Each row has a name. Each piece below is followed by the name of the row it came from, unless a question asks for something else. Each question is about the rows just above it. Some pieces are copies with a little noise.

[-29.9  15.1  34.2 -81.7  17.1 -47.0] : Gobar
[-29.9  15.2  34.2  54.2 -17.7  13.7] : fofup
[ -2.3  40.3 -47.1   2.1 -32.8 -54.7] : foz
After [-29.9  15.2  34.2], its row goes on with : [ 54.2 -17.7  13.7]
asked: [-29.6  15.3  34.3 -81.6  16.9 -47.2] : Gobar
asked: [-29.9  15.2  34.2  54.2 -17.7  13.7] : fofup
asked: [ -2.3  40.2 -47.1   2.2 -32.8 -54.7] : foz

[  5.6   6.4 -19.3  31.4  14.5  29.4  17.9 -49.1 -44.8 -38.4 -43.0 -83.0
  -1.5  -2.3  -6.9 -43.3  10.2  17.5  -7.6  30.5  -9.9  74.8  -3.3  58.7
 -17.2  -6.5   1.8 -97.1 -23.8   0.7 -11.4 -26.9 -27.5 -78.5  13.2  31.0
  -5.5  -2.4  45.9   9.2   5.3 -14.9  -1.3   8.2  68.2 -12.6  25.4  32.2
 -27.0  51.7  -0.4  23.9 -21.1 -34.8   2.6 -43.4 -29.1 -71.1   8.8 -46.7
 -12.3  -8.2] -> zemi
[ -1.5   0.9 -31.8 -48.1   7.5  30.4 -11.5   9.6 -32.0  -9.8   5.9 -36.5
 -36.2 -10.6 -19.1 -28.8  22.8  45.3 -24.5   4.3 -18.3  36.3  36.5  45.1
  -3.5   0.2   1.9 -97.1 -39.1   4.8  -1.1  -2.6  11.4 -38.9  20.7 -29.7
 -11.3  12.1  62.6  11.9  26.0  21.5 -23.2  29.2  43.5 -22.3 -36.1  19.3
  29.9  -4.4  30.6  -5.9  -4.4 -40.9  21.9 -64.6 -64.0 -77.5 -16.5 -41.4
  -4.6 -30.2] -> fut
[-10.6 -12.9  30.0 -60.6 -18.3 -24.2 -11.6  37.9  60.2  29.4  53.0  79.0
 -26.7  23.7   0.9  23.1  17.3  21.9 -14.0 -21.7   3.6 -71.1  24.3 -27.7
  25.2  11.3 -15.9   9.1  29.0  18.3  20.9  32.7  35.8  48.2 -20.3 -33.7
   0.5   6.5 -18.2   0.0  12.5  32.5 -10.7   2.4 -53.2   7.7 -37.8 -35.7
  37.9 -64.0  12.7 -28.7  33.2  -1.6  10.9  20.2  20.8  46.0  -6.1  25.5
  10.5  -4.7] -> sal
asked: [-10.5 -13.0  30.2 -60.6 -18.4 -24.1 -11.7  37.9  60.2  29.3  53.0  79.0
 -26.7  23.7   0.9  23.1  17.3  21.9 -14.0 -21.7   3.6 -71.2  24.3 -27.8
  25.4  11.2 -16.0   9.2  29.0  18.3  20.9  32.7  35.9  48.3 -20.2 -33.6
   0.5   6.5 -18.2   0.0  12.4  32.4 -10.7   2.4 -53.1   7.7 -37.8 -35.8
  37.8 -64.0  12.8 -28.6  33.2  -1.7  10.9  20.2  20.8  46.0  -6.1  25.5
  10.5  -4.7] : sal
asked: [ -1.5   1.0 -31.8 -48.1   7.5  30.5 -11.4   9.6 -32.1  -9.9   5.9 -36.4
 -36.2 -10.7 -19.3 -28.9  22.8  45.3 -24.7   4.4 -18.3  36.2  36.6  45.1
  -3.5   0.1   1.9 -97.1 -39.2   4.9  -1.1  -2.6  11.4 -38.9  20.6 -29.8
 -11.3  12.1  62.6  11.8  26.0  21.5 -23.1  29.2  43.6 -22.3 -36.2  19.1
  30.0  -4.4  30.6  -5.8  -4.2 -41.0  22.0 -64.7 -63.9 -77.6 -16.6 -41.5
  -4.6 -30.3] : fut
The rest of the row after [  1.9 -97.1]: : [-39.1   4.8  -1.1  -2.6  11.4 -38.9  20.7 -29.7 -11.3  12.1  62.6  11.9
  26.0  21.5 -23.2  29.2  43.5 -22.3 -36.1  19.3  29.9  -4.4  30.6  -5.9
  -4.4 -40.9  21.9 -64.6 -64.0 -77.5 -16.5 -41.4  -4.6 -30.2]

[-36.0  12.7   2.9 -52.2  27.6] -> beni
[  0.9 -27.2  34.3 -10.1   7.7] -> maso
[ 15.4  -9.7 -23.7  -4.7  11.6] -> kop
[-42.8  30.6 -27.0 -25.6  27.5] -> Nid
[ -1.7  30.6 -14.9  35.3  -4.4] -> kuf
[-61.6  20.3 -17.3 -15.4  43.2] -> Suve
[ 40.9 -18.3  -3.9  19.4 -84.0] -> Mem
[-20.2  26.2  -7.8   8.0  14.3] -> biv
[-24.3 -42.9  34.7 -47.2  11.6] -> keme
[ 50.9  19.1 -10.4  17.2 -32.3] -> tuzov
asked: [ 15.3  -9.7 -23.7  -4.7  11.7] : kop
asked: [-24.3 -43.0  34.8 -47.2  11.5] : keme
asked: [ 40.8 -18.3  -3.8  19.3 -83.9] : Mem

[ 14.0  37.1  30.5  31.0 -88.1] -> resuf
[ 14.0  37.1  30.4  30.9 -88.1] -> Kolab
[ 14.1  65.5 -37.2  30.9 -88.1] -> vusi
The one value in vusi and resuf: : [-88.1]
Shared by resuf and vusi: : [-88.1]
asked: [ 14.1  65.6 -37.2  30.9 -88.1] : vusi
The rest of the row after [37.1 30.5]: : [ 31.0 -88.1]
Which row holds [ 14.0  37.1  30.5  31.0 -88.1]? : resuf
After [37.1 30.4], its row goes on with : [ 30.9 -88.1]
After [14.0 37.1 30.5], its row goes on with : [ 31.0 -88.1]

[  9.8  -9.9 -36.1  32.7  10.1  17.2 -26.9] = kunif
[ 49.1 -21.8   5.4 -21.3  17.5 -17.2  49.1] = pizer
[ 45.2  43.2 -28.8  38.0  -6.6 -13.1   6.6] = zana
[-16.7  85.0 -38.4 -55.3 -52.7 -13.7  34.3] = bogo
[ 51.3  45.3   4.8 -21.6  20.9 -19.4  27.2] = Bep
[14.1 25.7  1.4 12.5 22.8 43.5 -7.9] = lator
[ 45.0  36.5  45.2 -55.3  -1.8  33.8  35.2] = rina
[ 26.4 -21.3  26.4 -30.8  61.7 -86.9 -58.3] = Lipi
[ 64.5 -17.7 -21.9 -20.0  18.7 -29.0  46.0] = tif
asked: [ 45.0  36.5  45.2 -55.3  -1.8  33.8  35.2] : rina
The one value in rina and zana: : [45.2]
asked: [ 26.3 -21.3  26.5 -30.9  61.6 -86.9 -58.4] : Lipi
asked: [14.1 25.6  1.4 12.5 22.9 43.6 -7.7] : lator
asked: [-16.8  85.0 -38.4 -55.3 -52.7 -13.6  34.3] : bogo
asked: [ 49.1 -21.9   5.3 -21.3  17.5 -17.2  49.1] : pizer

[ 34.1 -91.8  18.6 -95.6  49.4  89.1  49.4 -40.2  -3.8] : Dito
[ 34.1 -91.8  18.6 -95.6  49.4  92.3  33.4  96.7 -64.9] : Tep
[ 34.1 -91.8  18.6 -95.6  49.4  92.3  33.3 -23.2 -64.9] : malos
asked: [ 34.1 -91.8  18.6 -95.6  49.4  92.3  33.4  96.7 -64.9] : Tep
asked: [ 34.4 -91.7  18.4 -95.8  49.2  89.1  49.7 -40.2  -3.8] : Dito
The rest of the row after [92.3 33.3]: : [-23.2 -64.9]

[ -2.5  60.7  40.9  -2.4 -71.9 -68.2  22.7  -7.7 -47.2 -68.4  23.4  -4.7
  20.7  20.4  -8.3 -80.1  46.5 -16.6  34.3  15.2 -58.5  74.8 -19.5 -61.8] = Bepub
[-58.5  54.2  41.0 -49.9 -79.0  15.2  37.0  31.3 -44.6 -54.1  24.5  -7.5
 -37.2  -9.6  64.5 -57.0 -38.8 -24.8 -53.5  42.0 -64.9   9.1  23.4 -20.3] = vun
[ 83.2  19.6 -13.0  15.3   0.9  24.9  34.8 -22.6  79.5  71.0   5.6  50.3
  47.6 -39.6 -91.4  41.7  46.4 -16.6  34.3  33.4  12.1 -59.1 -60.3  -6.8] = rupu
[-90.7 -85.7  -4.7 -37.6  47.6  13.8 -57.4  30.7 -66.8 -32.8 -21.8 -62.0
 -59.2  23.8  94.3  15.4 -34.0  35.3 -28.3 -88.0 -17.5   6.4  67.1  26.2] = feda
[ 85.2 -41.5 -78.8 -12.0  43.3  26.2  19.1 -20.8  78.6  71.1 -18.4  58.2
  -2.7  29.2  34.0  34.1  42.8 -39.7  25.4 -10.8  31.3 -18.4   2.8  -3.3] = zokeb
Which value is in both feda and rupu? : [47.6]
The rest of the row after [ 46.4 -16.6  34.3  33.4  12.1]: : [-59.1 -60.3  -6.8]
Which value is in both vun and zokeb? : [31.3]
Which value is in both zokeb and vun? : [31.3]
asked: [-58.5  54.3  41.3 -49.8 -79.0  15.2  37.1  31.2 -44.6 -54.1  24.5  -7.2
 -37.0  -9.3  64.2 -56.9 -38.7 -24.9 -53.5  42.3 -64.7   9.3  23.6 -20.4] : vun
asked: [ 83.1  19.6 -12.9  15.3   0.8  25.1  34.9 -22.6  79.5  71.0   5.6  50.3
  47.6 -39.6 -91.5  41.8  46.6 -16.5  34.4  33.4  12.1 -59.1 -60.3  -6.8] : rupu

